Below are the code and all the weights of a small trained network. Each question names an input and a class and asks about switching units off, where a switched-off unit gives its printed mean instead of its output.

import numpy as np


def w(rows, s, z=0):
    codes = np.array(rows[::2]) - 128.0
    scale = np.full(codes.shape[1], s)
    scale[-1] = z or s
    return codes * scale


def norm(h):
    return h / np.sqrt((h * h).mean(-1, keepdims=True) + 1e-5)


def f(y):
    return y / 2 * (1 + np.tanh(0.7978845608 * (y + 0.044715 * y**3)))


def log_softmax(a):
    a = a - a.max(-1, keepdims=True)
    return a - np.log(np.exp(a).sum(-1, keepdims=True))


def net(x, mask):
    res = np.array(x, float).reshape(1, 7) / 4 @ E
    u = 0
    for l in range(4):
        y = f(norm(res) @ A[l][:, :-1].T + A[l][:, -1])
        res = res + np.where(mask[u : u + 10], y, B[l][:, -1]) @ B[l][:, :-1]
        u += 10
    return log_softmax(norm(res)[-1] @ U[:, :-1].T + U[:, -1])


A, B = {}, {}
E = w([
[136,86,63,142,254,175,139],'x0',
[224,128,80,164,106,56,100],'x1',
[130,134,124,128,126,128,128],'x2',
[177,200,162,135,147,197,31],'x3',
[129,126,127,124,125,128,131],'x4',
[132,78,174,121,158,91,107],'x5',
[47,52,107,243,91,129,37],'x6',
],0.0044)
A[0] = w([
[252,90,64,165,99,75,127,27],'0.n1',
[150,179,224,135,50,61,129,111],'0.n2',
[137,134,176,113,27,144,142,85],'0.n3',
[126,145,140,146,122,122,68,97],'0.n4',
[192,107,73,148,255,152,133,116],'0.n5',
[137,166,158,97,116,191,38,129],'0.n6',
[131,110,124,114,164,102,146,1],'0.n7',
[159,118,217,165,96,99,186,105],'0.n8',
[101,128,38,160,58,117,166,111],'0.n9',
[220,119,83,87,113,123,69,111],'0.n10',
],0.0053,0.0044)
B[0] = w([
[69,215,124,68,253,58,8,152],'0.n1',
[148,7,22,51,131,173,71,195],'0.n2',
[132,95,33,76,159,192,84,139],'0.n3',
[167,109,114,135,146,122,146,128],'0.n4',
[111,71,38,24,34,175,68,254],'0.n5',
[128,137,115,188,142,93,196,194],'0.n6',
[198,158,131,114,155,122,76,84],'0.n7',
[113,115,83,139,150,82,111,134],'0.n8',
[133,148,94,213,139,129,149,162],'0.n9',
[55,148,121,179,180,83,160,162],'0.n10',
],0.0058,0.0029)
A[1] = w([
[71,131,195,100,178,195,168,93],'1.n1',
[82,181,219,132,70,71,130,104],'1.n2',
[102,180,181,141,92,109,112,3],'1.n3',
[170,130,135,169,72,85,114,31],'1.n4',
[108,178,118,163,172,75,86,16],'1.n5',
[82,107,76,149,167,139,112,54],'1.n6',
[138,169,165,91,1,83,90,54],'1.n7',
[126,105,97,94,56,116,83,67],'1.n8',
[178,127,167,130,96,46,109,15],'1.n9',
[153,138,119,42,168,93,177,162],'1.n10',
],0.0054,0.0039)
B[1] = w([
[56,117,183,116,110,139,120,174],'1.n1',
[108,81,32,55,217,197,70,103],'1.n2',
[175,135,90,103,247,182,109,76],'1.n3',
[103,157,92,90,253,123,101,97],'1.n4',
[131,177,132,80,170,58,89,98],'1.n5',
[170,113,164,104,158,127,167,138],'1.n6',
[132,93,105,84,104,158,42,112],'1.n7',
[177,94,153,98,74,200,124,148],'1.n8',
[170,108,79,127,199,163,125,96],'1.n9',
[122,93,138,194,96,115,95,254],'1.n10',
],0.0064,0.0027)
A[2] = w([
[167,142,163,147,187,209,51,170],'2.n1',
[132,119,134,137,102,86,187,2],'2.n2',
[179,153,156,23,76,80,172,91],'2.n3',
[81,120,221,172,113,165,169,52],'2.n4',
[78,82,60,129,255,165,158,116],'2.n5',
[174,142,135,58,221,148,185,140],'2.n6',
[77,95,188,179,94,102,103,35],'2.n7',
[157,171,175,90,152,109,189,93],'2.n8',
[177,187,182,145,130,174,78,105],'2.n9',
[142,91,99,189,68,132,120,152],'2.n10',
],0.0073,0.004)
B[2] = w([
[104,55,109,101,84,67,193,173],'2.n1',
[115,136,63,159,118,38,99,111],'2.n2',
[145,89,150,236,134,204,69,192],'2.n3',
[158,182,167,85,133,104,121,191],'2.n4',
[177,119,114,102,19,106,47,169],'2.n5',
[115,61,128,214,99,150,40,129],'2.n6',
[203,78,105,161,181,137,101,163],'2.n7',
[132,98,100,226,196,149,93,119],'2.n8',
[68,46,60,161,100,1,218,141],'2.n9',
[138,174,133,121,184,177,162,252],'2.n10',
],0.0075,0.0038)
A[3] = w([
[156,50,182,115,126,47,190,53],'3.n1',
[118,123,127,145,81,49,246,24],'3.n2',
[61,152,197,88,121,140,140,3],'3.n3',
[144,56,135,68,196,137,91,117],'3.n4',
[147,100,177,237,151,150,120,25],'3.n5',
[138,150,71,180,155,72,87,216],'3.n6',
[126,107,153,85,55,200,115,191],'3.n7',
[108,161,216,90,154,58,44,61],'3.n8',
[88,255,145,167,83,109,140,54],'3.n9',
[6,85,159,183,125,158,113,101],'3.n10',
],0.0079,0.0033)
B[3] = w([
[74,129,79,146,131,143,254,158],'3.n1',
[78,159,30,180,177,99,190,157],'3.n2',
[182,159,168,124,143,17,62,147],'3.n3',
[133,127,196,65,124,169,215,158],'3.n4',
[205,122,135,190,234,240,179,161],'3.n5',
[100,183,234,110,122,145,127,194],'3.n6',
[149,137,80,81,196,110,147,255],'3.n7',
[132,173,121,65,170,175,211,143],'3.n8',
[161,118,84,38,146,230,174,142],'3.n9',
[188,187,121,206,100,68,60,186],'3.n10',
],0.0066,0.0064)
U = w([
[142,35,73,69,25,175,23,42],'0',
[181,122,174,251,188,179,64,39],'1',
[47,133,71,188,121,33,194,15],'2',
[127,149,131,106,175,149,140,254],'3',
[127,150,127,114,172,148,141,240],'4',
[99,203,199,92,167,53,56,24],'5',
[122,139,142,114,145,183,178,178],'6',
],0.012,0.0068)

Each question gives the input, the list of numbers given to net, and the class t.
The units are the neurons (one row each of A and B). Each row of codes is followed by its name. A weight is (code - 128) times the scale printed after its matrix; where a second scale follows, it is the last column's (A, B and U).
mask holds one flag per neuron, layer by layer. A switched-off neuron (its flag False) gives its mean, the last column of its row in B, instead of its output. The means were averaged over made-up inputs and are rounded, as every weight is.
A unit's drop is (log p(t) with every unit on - log p(t) with that unit switched off) / (log p(t) with every unit on - log p(t) with every unit switched off).
The circuit of an input: a set's keep is (log p(t) with only the set's units on - log p(t) with every unit switched off) / (log p(t) with every unit on - log p(t) with every unit switched off). Starting from the 12 units with the biggest drops (on a tie, the unit counted first), units are removed one at a time, each time the one whose removal leaves the highest keep (on an exact tie, the one counted first), for as long as the keep stays at least 0.8.
circuit, biggest first: the units of the circuit, biggest drop first
unit that matters most: the unit with the biggest drop
k most important neurons: the k neurons with the biggest drops, biggest first
input [4,4,2,6,4,-7,2], class 6: circuit, biggest first	[3.n10, 2.n7, 3.n3]
input [2,7,8,-6,0,-6,-8], class 1: circuit, biggest first	[2.n3, 2.n6]
input [6,-3,0,-4,-6,4,5], class 0: unit that matters most	2.n5
input [8,-5,-5,3,8,4,-7], class 0: 2 most important neurons	[0.n5, 2.n6]
input [5,-5,-5,7,0,5,5], class 2: circuit, biggest first	[2.n1, 2.n9, 0.n2]
input [-6,4,-3,-1,6,-7,7], class 1: circuit, biggest first	[0.n5, 2.n7]
input [-2,8,-5,7,-3,-6,4], class 5: circuit, biggest first	[3.n6, 0.n1]
input [5,2,2,-6,-4,5,-3], class 2: circuit, biggest first	[3.n5, 3.n2]
input [-3,2,0,-4,7,5,5], class 4: 4 most important neurons	[2.n7, 2.n3, 3.n4, 1.n10]
input [-5,-7,2,-4,2,7,4], class 5: 4 most important neurons	[3.n10, 3.n3, 0.n5, 2.n1]
input [-4,-5,-4,-4,2,-5,7], class 1: circuit, biggest first	[3.n10, 2.n7]
input [-5,-5,-7,8,-8,1,-6], class 2: 3 most important neurons	[2.n9, 2.n1, 0.n5]
input [-1,-8,1,8,-1,-8,-3], class 2: circuit, biggest first	[2.n9, 2.n1, 3.n2]
input [6,-8,4,-1,-3,4,-1], class 5: unit that matters most	1.n1
input [-5,3,-2,-3,8,3,5], class 4: 2 most important neurons	[2.n10, 0.n5]
input [-5,-5,-6,-4,0,-6,6], class 1: 2 most important neurons	[3.n10, 0.n5]
input [4,2,2,6,1,5,-4], class 2: 2 most important neurons	[0.n2, 1.n10]
input [-1,4,2,-2,-4,-7,6], class 6: circuit, biggest first	[3.n9, 2.n10]
input [-3,6,-4,8,4,-8,-4], class 2: circuit, biggest first	[2.n9, 3.n2]
input [7,-7,5,5,-1,-7,4], class 0: circuit, biggest first	[2.n5]
input [8,3,0,5,2,-8,5], class 0: circuit, biggest first	[2.n5, 2.n1]
input [7,8,-5,-1,4,5,4], class 5: circuit, biggest first	[0.n1, 3.n6]
input [6,-7,-5,3,4,-7,3], class 5: 2 most important neurons	[0.n2, 1.n1]
input [-4,-6,-3,-6,1,1,8], class 1: 2 most important neurons	[2.n7, 0.n5]
input [0,-7,-8,8,-3,0,-7], class 2: circuit, biggest first	[2.n9, 2.n1, 3.n2]
input [5,8,6,-6,7,-4,2], class 5: 2 most important neurons	[0.n1, 3.n6]
input [-8,-3,3,8,0,4,-1], class 0: unit that matters most	1.n7
